Below is a small trained network, with its code and all its weights. Each question gives an input and a target symbol and asks what happens when units are switched off, that is, made to give their printed mean instead of their output.

import numpy as np


def w(rows, s, z=0):
    codes = np.array(rows[::2]) - 128.0
    scale = np.full(codes.shape[1], s)
    scale[-1] = z or s
    return codes * scale


def norm(h):
    return h / np.sqrt((h * h).mean(-1, keepdims=True) + 1e-5)


def f(y):
    return y / 2 * (1 + np.tanh(0.7978845608 * (y + 0.044715 * y**3)))


def softmax(a):
    e = np.exp(a - a.max(-1, keepdims=True))
    return e / e.sum(-1, keepdims=True)


def log_softmax(a):
    a = a - a.max(-1, keepdims=True)
    return a - np.log(np.exp(a).sum(-1, keepdims=True))


def net(x, mask):
    ids = ['ΓΩαβδεζηθλπ'.index(c) for c in x.split()]
    T = len(ids)
    res = E[ids] + P[:T]
    u = 0
    for l in range(3):
        r = norm(res)
        for j in range(3):
            rows = slice(4 * j, 4 * j + 4)
            q, k, v = (r @ M[l][rows].T for M in (Q, K, V))
            z = softmax(np.where(np.tri(T) > 0, q @ k.T / 4**0.5, -1e9)) @ v
            o = O[l][rows]
            res = res + np.where(mask[u + j], z, o[:, -1]) @ o[:, :-1]
        u += 3
        y = f(norm(res) @ A[l][:, :-1].T + A[l][:, -1])
        res = res + np.where(mask[u : u + 4], y, B[l][:, -1]) @ B[l][:, :-1]
        u += 4
    return log_softmax(norm(res)[-1] @ U[:, :-1].T + U[:, -1])


Q, K, V, O, A, B = {}, {}, {}, {}, {}, {}
E = w([
[97,132,142],'Γ',
[130,160,159],'Ω',
[105,89,253],'α',
[205,151,53],'β',
[80,136,153],'δ',
[98,158,165],'ε',
[121,179,95],'ζ',
[79,125,125],'η',
[111,150,148],'θ',
[163,152,95],'λ',
[112,115,128],'π',
],0.017)
P = w([
[170,143,205],'0',
[136,192,149],'1',
[145,183,137],'2',
[2,157,125],'3',
[10,133,105],'4',
[24,125,93],'5',
[200,183,127],'6',
[113,156,138],'7',
],0.0094)
Q[0] = w([
[24,110,61],'L0H0',
[93,190,155],'L0H0',
[42,76,25],'L0H0',
[136,42,115],'L0H0',
[142,31,178],'L0H1',
[106,106,94],'L0H1',
[66,178,79],'L0H1',
[165,114,246],'L0H1',
[166,42,110],'L0H2',
[136,213,124],'L0H2',
[121,74,170],'L0H2',
[160,183,31],'L0H2',
],0.011)
K[0] = w([
[116,194,97],'L0H0',
[111,155,218],'L0H0',
[118,156,53],'L0H0',
[173,127,90],'L0H0',
[106,163,83],'L0H1',
[139,162,146],'L0H1',
[176,69,215],'L0H1',
[56,156,83],'L0H1',
[250,155,89],'L0H2',
[43,112,157],'L0H2',
[166,107,158],'L0H2',
[63,128,54],'L0H2',
],0.014)
V[0] = w([
[100,16,83],'L0H0',
[20,207,176],'L0H0',
[100,200,68],'L0H0',
[201,44,240],'L0H0',
[136,30,126],'L0H1',
[133,2,125],'L0H1',
[244,107,175],'L0H1',
[121,96,113],'L0H1',
[136,122,135],'L0H2',
[139,188,59],'L0H2',
[81,105,112],'L0H2',
[197,150,108],'L0H2',
],0.0088)
O[0] = w([
[95,145,175,23],'L0H0',
[122,119,93,254],'L0H0',
[196,181,144,173],'L0H0',
[114,121,128,79],'L0H0',
[165,63,145,54],'L0H1',
[141,67,105,34],'L0H1',
[254,108,121,135],'L0H1',
[110,112,125,95],'L0H1',
[128,157,128,121],'L0H2',
[167,166,163,141],'L0H2',
[186,39,104,139],'L0H2',
[140,156,184,90],'L0H2',
],0.0067,0.0097)
A[0] = w([
[156,159,123,4],'L0N0',
[95,106,248,76],'L0N1',
[71,186,142,177],'L0N2',
[164,137,103,115],'L0N3',
],0.017,0.0041)
B[0] = w([
[102,108,139,137],'L0N0',
[2,203,177,136],'L0N1',
[203,90,77,244],'L0N2',
[85,86,99,152],'L0N3',
],0.0079,0.011)
Q[1] = w([
[126,144,253],'L1H0',
[135,82,217],'L1H0',
[117,149,221],'L1H0',
[168,122,88],'L1H0',
[196,105,191],'L1H1',
[116,108,93],'L1H1',
[134,111,199],'L1H1',
[148,100,175],'L1H1',
[147,88,150],'L1H2',
[132,206,134],'L1H2',
[160,228,129],'L1H2',
[145,236,108],'L1H2',
],0.016)
K[1] = w([
[109,116,229],'L1H0',
[118,39,253],'L1H0',
[77,116,217],'L1H0',
[161,97,71],'L1H0',
[165,142,49],'L1H1',
[83,108,179],'L1H1',
[105,190,23],'L1H1',
[89,160,76],'L1H1',
[112,102,80],'L1H2',
[107,82,245],'L1H2',
[124,130,238],'L1H2',
[103,129,231],'L1H2',
],0.016)
V[1] = w([
[149,100,123],'L1H0',
[83,131,196],'L1H0',
[127,92,177],'L1H0',
[116,76,183],'L1H0',
[66,43,125],'L1H1',
[150,150,139],'L1H1',
[168,100,52],'L1H1',
[166,129,11],'L1H1',
[208,114,129],'L1H2',
[64,168,117],'L1H2',
[134,138,218],'L1H2',
[151,52,191],'L1H2',
],0.012)
O[1] = w([
[81,197,178,125],'L1H0',
[157,224,70,8],'L1H0',
[168,240,169,30],'L1H0',
[135,246,112,2],'L1H0',
[140,135,91,52],'L1H1',
[134,83,173,146],'L1H1',
[82,244,159,141],'L1H1',
[71,192,203,172],'L1H1',
[97,58,221,154],'L1H2',
[77,155,2,136],'L1H2',
[196,75,97,97],'L1H2',
[152,157,144,45],'L1H2',
],0.0062,0.0094)
A[1] = w([
[178,211,40,44],'L1N0',
[255,8,132,80],'L1N1',
[186,175,214,9],'L1N2',
[183,58,237,4],'L1N3',
],0.0061,0.0035)
B[1] = w([
[138,69,101,86],'L1N0',
[54,123,110,252],'L1N1',
[140,249,87,102],'L1N2',
[120,125,60,163],'L1N3',
],0.011,0.0022)
Q[2] = w([
[138,71,56],'L2H0',
[16,10,98],'L2H0',
[185,214,131],'L2H0',
[50,88,71],'L2H0',
[130,134,204],'L2H1',
[187,196,235],'L2H1',
[119,112,72],'L2H1',
[144,155,59],'L2H1',
[183,46,130],'L2H2',
[91,68,87],'L2H2',
[166,87,123],'L2H2',
[188,125,91],'L2H2',
],0.013)
K[2] = w([
[234,89,131],'L2H0',
[224,184,163],'L2H0',
[66,108,100],'L2H0',
[169,114,199],'L2H0',
[158,103,122],'L2H1',
[248,87,131],'L2H1',
[101,159,107],'L2H1',
[119,153,177],'L2H1',
[93,147,73],'L2H2',
[147,151,67],'L2H2',
[156,128,45],'L2H2',
[88,92,75],'L2H2',
],0.016)
V[2] = w([
[44,129,114],'L2H0',
[58,62,74],'L2H0',
[102,246,122],'L2H0',
[206,65,151],'L2H0',
[127,170,216],'L2H1',
[146,102,135],'L2H1',
[28,188,205],'L2H1',
[137,161,216],'L2H1',
[86,107,105],'L2H2',
[26,169,75],'L2H2',
[100,55,135],'L2H2',
[68,157,255],'L2H2',
],0.013)
O[2] = w([
[9,125,134,97],'L2H0',
[63,112,78,2],'L2H0',
[114,233,206,245],'L2H0',
[202,41,95,96],'L2H0',
[68,59,114,116],'L2H1',
[131,174,128,119],'L2H1',
[110,1,140,250],'L2H1',
[86,87,98,107],'L2H1',
[101,133,131,141],'L2H2',
[111,172,182,166],'L2H2',
[93,103,121,135],'L2H2',
[125,90,204,163],'L2H2',
],0.012,0.0057)
A[2] = w([
[8,85,216,213],'L2N0',
[162,68,153,86],'L2N1',
[32,193,32,87],'L2N2',
[138,254,100,1],'L2N3',
],0.0088,0.005)
B[2] = w([
[141,245,151,254],'L2N0',
[131,181,120,142],'L2N1',
[93,212,197,149],'L2N2',
[131,87,80,128],'L2N3',
],0.012,0.0075)
U = w([
[107,199,50,80],'Γ',
[134,71,67,145],'Ω',
[105,116,118,118],'α',
[180,81,160,69],'β',
[96,184,71,98],'δ',
[32,124,76,89],'ε',
[159,145,248,120],'ζ',
[24,144,146,255],'η',
[40,46,173,93],'θ',
[191,80,148,73],'λ',
[218,177,81,153],'π',
],0.017,0.0063)

Each question gives the input, a string of symbols that net reads in full, and the target symbol t.
The units are the heads (4 rows each of Q, K, V and O) and the neurons (one row each of A and B). Each row of codes is followed by its name. A weight is (code - 128) times the scale printed after its matrix; where a second scale follows, it is the last column's (O, A, B and U).
mask holds one flag per unit, layer by layer, with each layer's heads first. A switched-off unit (its flag False) gives its mean, the last column of its rows in O or B, instead of its output. The means were averaged over made-up inputs and are rounded, as every weight is.
A unit's drop is (log p(t) with every unit on - log p(t) with that unit switched off) / (log p(t) with every unit on - log p(t) with every unit switched off).
The circuit of an input: a set's keep is (log p(t) with only the set's units on - log p(t) with every unit switched off) / (log p(t) with every unit on - log p(t) with every unit switched off). Starting from the 12 units with the biggest drops (on a tie, the unit counted first), units are removed one at a time, each time the one whose removal leaves the highest keep (on an exact tie, the one counted first), for as long as the keep stays at least 0.8.
circuit, biggest first: the units of the circuit, biggest drop first
unit that matters most: the unit with the biggest drop
top k neurons in layer l: the k neurons of layer l with the biggest drops, biggest first
heads that matter: for each layer, one digit per head in row order, 1 if its drop is at least 0.15 and else 0, layers parted by /
input ε ε Ω, target ε: unit that matters most => L2H0
input ζ ε α, target η: heads that matter => 000 / 100 / 000
input η Γ ζ ζ ζ ζ Γ, target η: circuit, biggest first => [L2H0, L1H1]
input δ θ ζ π ζ, target Γ: circuit, biggest first => [L0N1, L1H2]
input ζ π η η ε, target ζ: heads that matter => 011 / 010 / 000
input π ζ ζ ζ ε Γ, target π: circuit, biggest first => [L0H0, L1H1, L2H1, L0N1]
input θ ζ η θ, target θ: heads that matter => 101 / 010 / 100
input π π ζ ζ π λ Γ, target π: heads that matter => 111 / 110 / 010
input Ω η ζ ε, target Ω: heads that matter => 000 / 010 / 100
input α ζ θ, target Ω: heads that matter => 101 / 010 / 000
input ε η ζ Ω π β ζ π, target ε: top 2 neurons in layer 0 => [L0N1, L0N2]
input η ζ ζ, target η: heads that matter => 000 / 000 / 100
input π η δ Ω π, target π: circuit, biggest first => [L0H0, L1H1, L0N1, L2H1]
input ζ ζ λ η, target ζ: unit that matters most => L1H1
input θ ζ δ Γ ζ Γ ε, target θ: heads that matter => 100 / 010 / 100
input ζ ζ π Ω π δ, target ζ: heads that matter => 001 / 010 / 000
input Ω η ζ π, target Ω: heads that matter => 000 / 010 / 100
input π ζ Ω Ω ζ ζ ζ θ, target π: top 2 neurons in layer 0 => [L0N2, L0N1]
input ε θ η π λ η ζ η, target ε: top 3 neurons in layer 0 => [L0N1, L0N2, L0N3]
input ζ ζ η ζ ζ ζ β, target ζ: unit that matters most => L1H1
input Γ ζ α ζ ζ ζ, target Ω: heads that matter => 000 / 010 / 000
input Ω ζ α α β δ ζ α, target η: heads that matter => 000 / 000 / 100
input ζ θ ζ θ η, target ζ: heads that matter => 011 / 010 / 100
input ζ θ Ω π π, target ζ: top 2 neurons in layer 1 => [L1N2, L1N1]
input π η ζ ζ, target π: top 2 neurons in layer 0 => [L0N2, L0N1]
